Look-ups in named tables: a row name and a column name give one cell, copied from the table.

Table tove
           vir  fotedul    dus  komalud  sosodu   tepe
vadukek  -4.85     7.61   3.12    -4.91    2.05   7.54
fek      -2.72     4.60   2.95    -9.35    1.92  -3.48
lon      -5.83    -3.42  -4.53     1.36    9.48  -3.31
kop      -3.48    -1.49   7.98    -4.26    3.61   2.78

komalud of kop is -4.26
fotedul of fek is 4.60
fotedul of kop is -1.49
dus of fek is 2.95
vir of vadukek is -4.85
tepe of fek is -3.48
fotedul of vadukek is 7.61
tepe of kop is 2.78
tepe of lon is -3.31
vir of lon is -5.83
vir of fek is -2.72
sosodu of fek is 1.92
komalud of vadukek is -4.91

Table tig
	banasi	nemopob	gon	duk
pupifa	79	131	50	213
zoser	124	139	94	168
musav	144	100	138	77
sefi	153	70	164	68

zoser, nemopob -> 139
sefi, duk -> 68
zoser, gon -> 94
musav, duk -> 77
pupifa, nemopob -> 131
musav, banasi -> 144
zoser, banasi -> 124
zoser, duk -> 168
musav, nemopob -> 100
pupifa, gon -> 50
sefi, gon -> 164
sefi, banasi -> 153

Table numape
fields: vitunir, fes
lop: [29.1, 21.0]
raso: [73.7, -19.2]
dit: [-78.1, -33.7]
mup: [-69.0, 5.3]
sifeno: [-75.0, 3.1]
kur: [-64.7, 2.9]
riz: [33.7, 27.9]

sifeno, fes -> 3.1
mup, fes -> 5.3
riz, fes -> 27.9
riz, vitunir -> 33.7
dit, vitunir -> -78.1
raso, fes -> -19.2
sifeno, vitunir -> -75.0
mup, vitunir -> -69.0
lop, fes -> 21.0
raso, vitunir -> 73.7
lop, vitunir -> 29.1

Table susup
	falaf	raz
zof	39.875	16.160
meviref	52.655	89.886
nof	43.424	17.330
pelev	26.678	65.540
sarez	78.207	79.168
det	69.181	24.448
vodo	43.898	86.434
budama	69.974	82.788

falaf of budama = 69.974
raz of vodo = 86.434
falaf of vodo = 43.898
falaf of zof = 39.875
falaf of sarez = 78.207
raz of sarez = 79.168
raz of zof = 16.160
falaf of pelev = 26.678
falaf of nof = 43.424
falaf of meviref = 52.655
Row with the largest falaf: sarez

binot =
,dulip,dudo,fam,rada,busomot,rara,vebade,ruvole,fumar
rek,3601,14428,68870,10244,52039,8117,73581,30385,63034
balise,29566,41996,29680,29207,69946,19158,52431,66440,9446
fura,31031,59754,17291,12855,4905,31048,56438,33440,73261
ruriv,28482,64782,59130,75609,57920,20284,50581,59655,31755
vitefer,18658,26300,21690,57917,31153,60450,19834,48417,7497
pak,30926,52897,39394,34349,67417,43901,30268,61364,51215

ruriv, fam: 59130
balise, fumar: 9446
balise, busomot: 69946
vitefer, dulip: 18658
pak, vebade: 30268
fura, vebade: 56438
vitefer, rada: 57917
vitefer, dudo: 26300
vitefer, rara: 60450
vitefer, fam: 21690
rek, ruvole: 30385
fura, dulip: 31031
pak, fam: 39394
rek, rara: 8117
rek, fam: 68870
fura, fam: 17291
rek, fumar: 63034
balise, dulip: 29566
vitefer, fumar: 7497
Row with the largest ruvole: balise

dumepa =
	vanab	runolu	gubire	rap	bisup	lopim	veka	raz	tadumi
pegona	41968	47336	54426	39952	80536	21498	50179	52904	45262
tuse	40948	63955	59562	58675	57045	32451	46096	42240	54906
kavure	38002	55353	50336	53871	66008	33748	45456	47999	55509
fimubav	42205	59443	58156	53578	61754	30039	46958	40081	49138
geser	39437	61955	55619	58130	58296	34957	45669	43059	55389
dizukev	39950	50234	47050	45093	66105	32379	43510	50790	50863
ril	41174	70256	59941	65044	47925	36960	44486	34612	55389
teval	34821	62998	45862	61837	54546	42258	41834	45334	61022
mapo	33635	47621	34586	45263	74445	36671	45478	57441	54340
kes	41284	57803	59685	50454	68502	26037	48105	51138	54617
nufo	44794	63490	61896	56806	56245	30489	46622	37172	51390

geser, bisup: 58296
nufo, veka: 46622
teval, runolu: 62998
teval, tadumi: 61022
tuse, lopim: 32451
mapo, raz: 57441
kes, bisup: 68502
kes, raz: 51138

gesod.tsv
	fenus	gapapo	pef	gagab	bonar	nedon
pudin	688	303	773	365	800	545
bolo	271	706	833	838	445	584
bogufi	824	278	858	375	748	657
fosekab	710	760	211	356	672	802
zisar	936	719	671	595	246	398
bovepu	410	379	715	660	723	332
pepo	367	821	829	483	379	527
gibeg	535	444	639	514	838	391

bolo, fenus => 271
zisar, bonar => 246
bolo, gagab => 838
zisar, fenus => 936
gibeg, bonar => 838
pepo, gagab => 483
bogufi, nedon => 657
pepo, fenus => 367

tet:
|  | nad | kodukev |
|---|---|---|
| dek | 88.40 | 80.58 |
| fis | 7.68 | 58.62 |
| fikel | 89.23 | 80.80 |
| mif | 46.95 | 69.30 |
| futuve | 0.72 | 56.73 |
| pavu | 68.22 | 75.09 |
| parol | 8.94 | 58.96 |

mif, kodukev -> 69.30
fis, kodukev -> 58.62
fikel, nad -> 89.23
fis, nad -> 7.68
dek, kodukev -> 80.58
dek, nad -> 88.40
parol, kodukev -> 58.96
pavu, kodukev -> 75.09
parol, nad -> 8.94
futuve, nad -> 0.72
fikel, kodukev -> 80.80
pavu, nad -> 68.22
futuve, kodukev -> 56.73
mif, nad -> 46.95
Row with the largest nad: fikel

tebi
columns: subot, pekifi, san, riso
fakubo: [1401, -5410, -4833, 5188]
sitez: [1578, -5133, -4797, 5597]
pelene: [1600, -5634, -4478, 5485]
sus: [-6210, -5188, 3237, -2849]
pamibob: [1275, -5514, -3873, 6067]
nirim: [-5158, -5277, 290, -3322]

fakubo, riso -> 5188
pamibob, subot -> 1275
sus, riso -> -2849
nirim, pekifi -> -5277
fakubo, pekifi -> -5410
fakubo, subot -> 1401
pelene, pekifi -> -5634
Row with the largest san: sus

nuguvum:
,folibo,nenut,deserip,rovikik,dud,kerozad,nufavas,nifona
pagudi,4668,411,-412,3765,1244,1211,3339,2197
luda,1740,425,833,1622,2649,3161,2443,3129
div,2438,3106,984,2163,4002,3360,2786,3595
mugeken,-2086,5327,3882,1370,3990,3527,-713,327
pifut,-1301,1951,4019,3739,645,1491,-1642,-1183
nam,-5707,6403,8187,6938,6740,4752,1289,-590
zimarim,2700,4961,1362,-626,-3513,-2055,-47,2509
doza,4034,2190,2911,2333,884,3246,1694,2616
zuf,-190,-175,447,-208,-1543,293,732,877
meb,-418,5462,-434,1620,4616,556,7622,2738
zedin,-2754,5999,7338,3565,6173,2627,2155,2019
getotu,4812,-240,885,-3177,-303,-3116,-2724,-852
redu,3422,2272,1647,1784,1543,3096,1071,402
faru,-847,4055,4336,2963,1005,2696,2515,2339

faru, folibo: -847
redu, nufavas: 1071
pagudi, rovikik: 3765
pifut, kerozad: 1491
pagudi, nenut: 411
mugeken, deserip: 3882
luda, dud: 2649
nam, deserip: 8187
pifut, nenut: 1951
meb, folibo: -418
Row with the largest rovikik: nam

sofupos:
|  | rutup | pibube | rof | fesav |
|---|---|---|---|---|
| ruva | 59430 | 29996 | 55933 | 41998 |
| tise | 28436 | 86863 | 34722 | 31438 |
| zed | 31130 | 40850 | 28931 | 67196 |
| bon | 61990 | 29747 | 53125 | 46623 |
| fof | 45481 | 45710 | 55704 | 57242 |
| zipet | 52039 | 46618 | 33253 | 24918 |

pibube of zed = 40850
fesav of zipet = 24918
pibube of ruva = 29996
pibube of tise = 86863
fesav of ruva = 41998
rutup of ruva = 59430
rutup of zed = 31130
fesav of tise = 31438
fesav of bon = 46623
rof of zed = 28931
rutup of bon = 61990
rof of fof = 55704
rutup of fof = 45481
pibube of zipet = 46618
pibube of fof = 45710
fesav of fof = 57242
rof of bon = 53125
rof of ruva = 55933
Row with the largest pibube: tise

mevi:
fields: korem, kare, situsa, gat, tesa, fop, tefeki, todad
befur: [65, 51, 36, 60, 60, 79, 43, 46]
movosat: [39, 38, 45, 40, 60, 43, 57, 42]
muko: [63, 47, 29, 62, 57, 59, 47, 39]
bor: [13, 48, 63, 38, 55, 48, 71, 33]
zos: [13, 61, 56, 45, 39, 45, 45, 48]
goli: [55, 39, 40, 32, 16, 32, 23, 53]

todad of zos: 48
korem of muko: 63
korem of movosat: 39
tesa of bor: 55
kare of bor: 48
todad of befur: 46
fop of movosat: 43
situsa of bor: 63
situsa of goli: 40
todad of bor: 33
todad of movosat: 42
korem of befur: 65
tefeki of movosat: 57
korem of bor: 13
situsa of befur: 36
Row with the largest fop: befur

